Each row is followed by its group and then its class within the group.
[-0.02  0.65  0.29  0.41  3.65 -2.00  0.43 -0.84  0.72 -0.55  0.96  3.44
  0.38 -2.07  0.48  0.93 -1.17 -0.73 -1.36  0.85  2.77  0.78  3.06  0.65
  0.04 -1.41 -1.71 -0.77 -0.02  0.24 -3.94 -0.22  2.04 -2.17  0.09  0.38
 -1.02  0.15  0.87 -1.03 -0.66  0.98]  Q312/A
[-1.09  0.16  0.51 -0.35  2.59  0.01  1.19 -1.74 -0.33 -1.74  0.19  0.40
  0.56  1.12  2.13  0.17 -1.27 -0.09 -0.53  0.24  0.06  2.80  1.13  0.76
  0.85  0.05 -0.77 -0.74 -0.34  1.36 -2.89 -0.73 -0.03 -5.40  0.36  1.01
 -1.28  0.87  2.70 -0.90  0.56  1.45]  q732/Z
[-1.09  0.69  0.16  0.24  3.96 -0.37  2.15 -2.14  0.27 -1.39 -0.11  2.08
  0.85 -1.98  1.54  0.33 -0.36  0.62  0.70  0.02  1.15  3.89  2.53  0.90
 -1.25 -0.95 -1.04 -0.41 -0.29  1.34 -3.24 -0.68  0.32 -5.12 -1.75  0.75
 -0.43 -0.72  0.05  0.36 -0.70  1.19]  q732/C
[ 0.46 -0.07  0.13  0.57  0.79 -1.10  0.57  1.36  1.96  3.46  0.06 -0.14
  1.53 -4.96 -2.48 -1.16  0.28  1.56  0.40  0.21  2.14  0.78  1.77 -0.37
 -0.19 -1.92  0.27  1.68  0.17 -1.90  2.43  0.55  0.51 -0.11 -2.89 -1.20
 -1.37 -1.18 -3.31 -0.09 -0.68 -0.38]  Q638/K
[ 0.74  1.00  0.89  0.47  2.31 -0.84  0.21  2.27  2.22  0.67  0.63  0.27
 -1.36 -2.72 -1.34 -0.04 -0.47 -1.66 -0.46  1.43  1.81 -2.43  0.85 -0.40
  1.05 -0.14 -0.40 -0.28 -0.16  0.09 -1.79  0.11  1.18  1.51 -1.32 -0.13
 -0.59  1.05 -5.07 -3.05  0.17  0.52]  Q638/K
[ 0.17  0.65 -0.52 -0.42  4.16 -1.52 -0.81  0.58  1.46 -0.53  1.44  4.33
 -0.01 -1.17  1.20  0.70 -0.98 -1.90 -1.03  2.25  1.41  0.42  1.67  0.46
  1.49 -0.83 -1.68 -0.08  0.38  1.17 -1.98 -0.78  1.51 -4.96 -1.12  0.66
 -0.98  1.79 -0.16 -2.27 -0.67  2.23]  Q312/V
[ 0.33  1.76  0.08  1.41  2.95 -1.82  0.29  2.08  2.20  0.78  0.26  3.13
 -1.42 -4.08 -0.15  0.09 -0.73 -0.77  0.29  1.34  1.76 -0.57  0.15  0.00
 -1.87 -0.83 -1.15  0.59 -0.26  0.47 -2.67  0.11  1.51 -1.71 -1.26 -0.25
 -0.65  0.54 -4.02 -1.89 -0.80  0.07]  Q638/K
[-0.16  1.48 -0.04 -0.51  3.81 -1.66  0.44  0.30  2.96 -0.51  0.63  2.67
  0.43 -2.37  1.06  0.37 -0.09 -1.27 -0.45  0.92  0.74 -1.13  2.88  0.86
  1.86 -1.46 -2.33 -1.68  0.74  1.84 -3.61 -0.58  1.28 -4.16 -1.56  0.86
 -1.39  1.19 -1.96 -1.57 -0.23  3.49]  Q312/A
[-1.00  0.15  0.23  0.08  2.70  1.01  1.02 -1.50 -0.01 -1.41 -0.26 -0.44
  0.37  0.59  1.97 -0.28 -0.15  0.03  0.17  0.33 -0.67  3.93  0.24  0.54
  0.19 -0.08 -0.72 -0.03 -0.08  1.16 -0.43 -0.83 -0.54 -5.39 -0.86  1.07
 -0.57 -0.15  0.44 -0.14  0.87  1.16]  q732/Z
[-0.09  1.53  0.49 -0.26  5.90 -1.36  1.35 -0.02  2.08 -0.98  0.46  3.37
 -0.55 -2.88  0.90  1.17 -1.20 -1.77 -0.73  1.32  2.77 -0.08  3.72  0.78
  0.84  0.13 -2.70 -1.39 -0.39  2.34 -4.43 -0.77  0.99 -1.76 -1.31  1.00
 -0.95  1.46 -1.73 -2.34 -0.14  2.31]  Q312/A
[ 0.44  1.71  0.42  0.18  4.32 -1.72  0.79  1.28  2.36  1.04  0.25  2.17
 -0.58 -4.11 -1.09  0.49  0.07 -0.48 -0.18  0.53  3.15 -1.78  2.78 -0.12
 -1.23 -1.37 -1.94 -0.94  0.07  0.91 -2.09 -0.67  1.10  1.77 -1.29 -0.15
 -0.52  0.66 -3.09 -1.29 -0.20  0.07]  Q638/D
[ 0.41  1.35  0.04 -0.31  4.38 -1.64 -0.12 -0.96  1.27 -0.96  0.99  3.65
  0.35 -1.46  0.94  0.81 -0.72 -1.00 -1.50  1.80  0.61 -0.04  1.57 -0.11
  2.15 -0.66 -1.52 -1.88  0.72  1.42 -2.23 -2.17  1.89 -7.21 -0.49  0.89
 -1.08  1.55  0.52 -1.35 -0.06  3.33]  Q312/E
[ 0.48  1.57  0.75  0.10  3.65 -2.44  1.27  1.73  2.36  1.31  0.09  3.53
 -1.64 -3.60 -0.88  0.17 -0.63 -1.36 -1.02  0.90  3.99 -0.39  2.85  0.64
 -0.93 -1.34 -1.22 -0.02 -0.13  0.75 -1.81  0.20  2.01  2.97 -0.08 -0.16
 -1.11  1.46 -2.26 -3.28 -0.51  0.70]  Q638/D
[ 0.91  1.09  0.64 -0.22  3.42 -1.71 -0.32  2.17  2.25 -0.21  0.51  2.12
 -1.91 -2.24 -0.22  0.08 -1.18 -2.00 -1.03  2.37  1.90 -1.41  0.10 -0.54
 -0.32  0.18 -1.56 -0.20 -0.40 -0.25 -2.36 -0.48  1.66 -1.77 -0.91 -0.22
 -1.37  1.63 -3.00 -3.29  0.04  0.07]  Q638/K
[ 0.71  2.22  0.88  0.34  5.55 -1.87  0.39  2.63  2.27  0.18  0.94  4.75
 -2.20 -3.29 -0.91  0.82 -1.51 -2.17 -1.64  2.08  3.95 -1.95  1.66 -0.31
  1.54 -0.65 -1.25 -0.32 -0.47  0.55 -1.95 -0.09  2.64  1.75 -1.55  0.05
 -1.55  1.48 -3.33 -4.10 -0.39  0.24]  Q638/R
